M = ((-0.134, 0.229, -0.107, -0.145, 0.253), (0.026, -0.035, 0.026, 0.061, -0.029), (-0.147, -0.094, -0.083, -0.125, -0.057), (-0.116, 0.062, -0.140, -0.061, 0.058), (-0.174, -0.143, -0.126, -0.178, -0.099), (-0.098, -0.096, -0.013, -0.112, -0.045))
Rows and columns are counted from 1.
(1, 1): -0.134
(2, 2): -0.035
(3, 5): -0.057
(2, 4): 0.061
(5, 1): -0.174
(2, 1): 0.026
(5, 4): -0.178
(3, 2): -0.094
(2, 5): -0.029
(3, 1): -0.147
(5, 3): -0.126
(5, 2): -0.143
(6, 3): -0.013
(3, 3): -0.083
(2, 3): 0.026
(4, 2): 0.062
(6, 5): -0.045
(1, 5): 0.253

x =
array([[-131,  869,  535,   21,  443,  615,  466,  324],
       [ 226,   72, -141, -303, -338,  198,  -74,  496],
       [ 189,  -41, -414, -614, -557,   63,  -82,  518],
       [-208,  912,  665,  -38,  587,  786,  568,  271],
       [ 134, -301,  179,  115,  238,  -24, -344, -259],
       [ 463, -646, -441, -370, -308, -337, -572,  -31],
       [-117,  219, -415, -479, -532,  -34,  198,  389],
       [-106,  655,  488, -213,  341,  856,  394,  355],
       [-300,  268, -419, -308, -471, -107,  340,  153],
       [ 887, -132,  286,  180,  270,  352, -508,  -47],
       [ 270, -294,  145, -238,  144,  472, -240,  -38],
       [ 960, -138,  262,  190,  244,  334, -512,  -62]])
Rows and columns are counted from 1.
(1, 1) => -131
(9, 2) => 268
(4, 7) => 568
(8, 4) => -213
(9, 3) => -419
(4, 4) => -38
(1, 6) => 615
(8, 3) => 488
(7, 4) => -479
(12, 1) => 960
(1, 2) => 869
(1, 3) => 535
(10, 7) => -508
(3, 3) => -414
(5, 2) => -301
(5, 6) => -24
(6, 5) => -308
(3, 2) => -41
(8, 1) => -106
(4, 1) => -208
(9, 8) => 153
(7, 3) => -415
(11, 2) => -294
(9, 4) => -308
(8, 6) => 856
(4, 3) => 665
(8, 8) => 355
(3, 5) => -557
(6, 3) => -441
(10, 6) => 352
(8, 2) => 655
(3, 7) => -82
(1, 4) => 21
(12, 6) => 334
(12, 3) => 262

m =
[[ 49 -36  38  14  13 -39   2  29 -15 -13]
 [ 69 -69 -21   3 -22 -57  35  45  30   0]
 [ 36  -1  19  59 -40 -61  23  25 -71 -29]
 [ 10  -5 -53  20 -54 -26  38  11   2   1]
 [ 16  -1 -77  31 -74 -29  60  19  13   9]
 [ 38   2  19  67 -46 -66  27  26 -80 -32]
 [-49  63  -1  15  -4  40  -6 -27 -22   5]
 [-68  79 -63  23 -53  42  23 -35 -13  13]
 [ 48 -28 -57  25 -53 -39  62  39  31  13]]
Rows and columns are counted from 1.
row 1 col 1	49
row 3 col 5	-40
row 6 col 4	67
row 4 col 8	11
row 5 col 6	-29
row 5 col 4	31
row 3 col 7	23
row 3 col 9	-71
row 8 col 1	-68
row 8 col 7	23
row 5 col 5	-74
row 7 col 3	-1
row 9 col 1	48
row 1 col 9	-15
row 3 col 6	-61
row 6 col 5	-46
row 1 col 4	14
row 1 col 2	-36
row 5 col 8	19
row 5 col 1	16
row 9 col 10	13
row 8 col 4	23
row 4 col 4	20
row 4 col 7	38
row 8 col 3	-63
row 8 col 9	-13
row 3 col 1	36
row 6 col 2	2
row 9 col 9	31
row 8 col 2	79
row 4 col 3	-53
row 3 col 3	19
row 4 col 6	-26

a =
[[-57  -4 -32 -45   2 -15  20 -54]
 [ 36  69 -29 -13  89  39  10 -29]
 [-54   2 -33 -42  -4 -22  27 -41]
 [ 58  -3  40  49   8  26 -45  41]
 [-13 -57  23 -21  -2  12 -16 -13]
 [ 63  -4  40  49  10  24 -41  43]]
Rows and columns are counted from 1.
(1, 1) = -57
(6, 7) = -41
(2, 2) = 69
(4, 3) = 40
(4, 1) = 58
(5, 6) = 12
(1, 7) = 20
(6, 1) = 63
(5, 8) = -13
(3, 5) = -4
(6, 3) = 40
(5, 7) = -16
(5, 5) = -2
(3, 2) = 2
(5, 1) = -13
(4, 5) = 8
(2, 5) = 89
(1, 6) = -15
(6, 5) = 10
(3, 3) = -33
(1, 8) = -54

A = [[44, 77, -8, 4, -33, -12, 6, 11, -28], [27, -19, -69, 4, -10, -53, -24, 22, 39], [-74, 17, -36, -39, 35, 0, -26, 32, -4], [-68, -25, 7, -41, 74, 34, -28, 47, -25], [49, 15, -23, 6, 52, 19, 12, -7, 45], [-29, -20, 36, -59, 61, 64, -24, -5, -5], [34, -31, -3, -31, 24, 75, -34, -4, 34], [13, 20, 19, -94, 32, 53, 8, -14, -10], [-11, -38, 9, -17, 14, 27, 2, -31, -29], [31, -25, 65, 12, 55, 1, 4, 4, -43]]
Rows and columns are counted from 1.
(1, 1)	44
(7, 1)	34
(9, 3)	9
(5, 6)	19
(1, 7)	6
(6, 7)	-24
(8, 9)	-10
(5, 2)	15
(4, 1)	-68
(7, 3)	-3
(5, 9)	45
(8, 6)	53
(7, 9)	34
(6, 5)	61
(4, 7)	-28
(4, 8)	47
(10, 9)	-43
(1, 6)	-12
(8, 1)	13
(10, 8)	4
(1, 9)	-28
(3, 6)	0
(2, 8)	22
(8, 7)	8
(5, 7)	12
(2, 7)	-24
(3, 1)	-74
(7, 6)	75
(9, 6)	27
(1, 4)	4
(2, 9)	39

grid =
[[9, -8, -33, -32, -7],
 [-3, 10, 51, 24, -1],
 [18, 12, 86, -11, -28],
 [-2, -11, -61, -19, 6],
 [11, -7, -25, -34, -10],
 [26, 6, 54, -38, -32],
 [2, -10, -55, -23, 4],
 [-25, -10, -78, 28, 34],
 [-25, -9, -71, 32, 33],
 [25, 6, 55, -38, -32],
 [23, 11, 82, -24, -32],
 [-7, 9, 38, 29, 4],
 [10, -8, -30, -33, -8],
 [-12, 7, 22, 35, 11]]
Rows and columns are counted from 1.
(1, 1) = 9
(12, 1) = -7
(12, 2) = 9
(13, 2) = -8
(1, 5) = -7
(4, 5) = 6
(5, 2) = -7
(9, 4) = 32
(6, 2) = 6
(2, 4) = 24
(2, 3) = 51
(1, 3) = -33
(9, 5) = 33
(7, 5) = 4
(14, 5) = 11
(5, 1) = 11
(8, 4) = 28
(7, 4) = -23
(13, 1) = 10
(5, 4) = -34
(11, 2) = 11
(6, 4) = -38
(11, 3) = 82
(9, 1) = -25
(1, 4) = -32
(9, 3) = -71
(7, 1) = 2
(10, 5) = -32
(8, 1) = -25
(6, 3) = 54
(13, 3) = -30
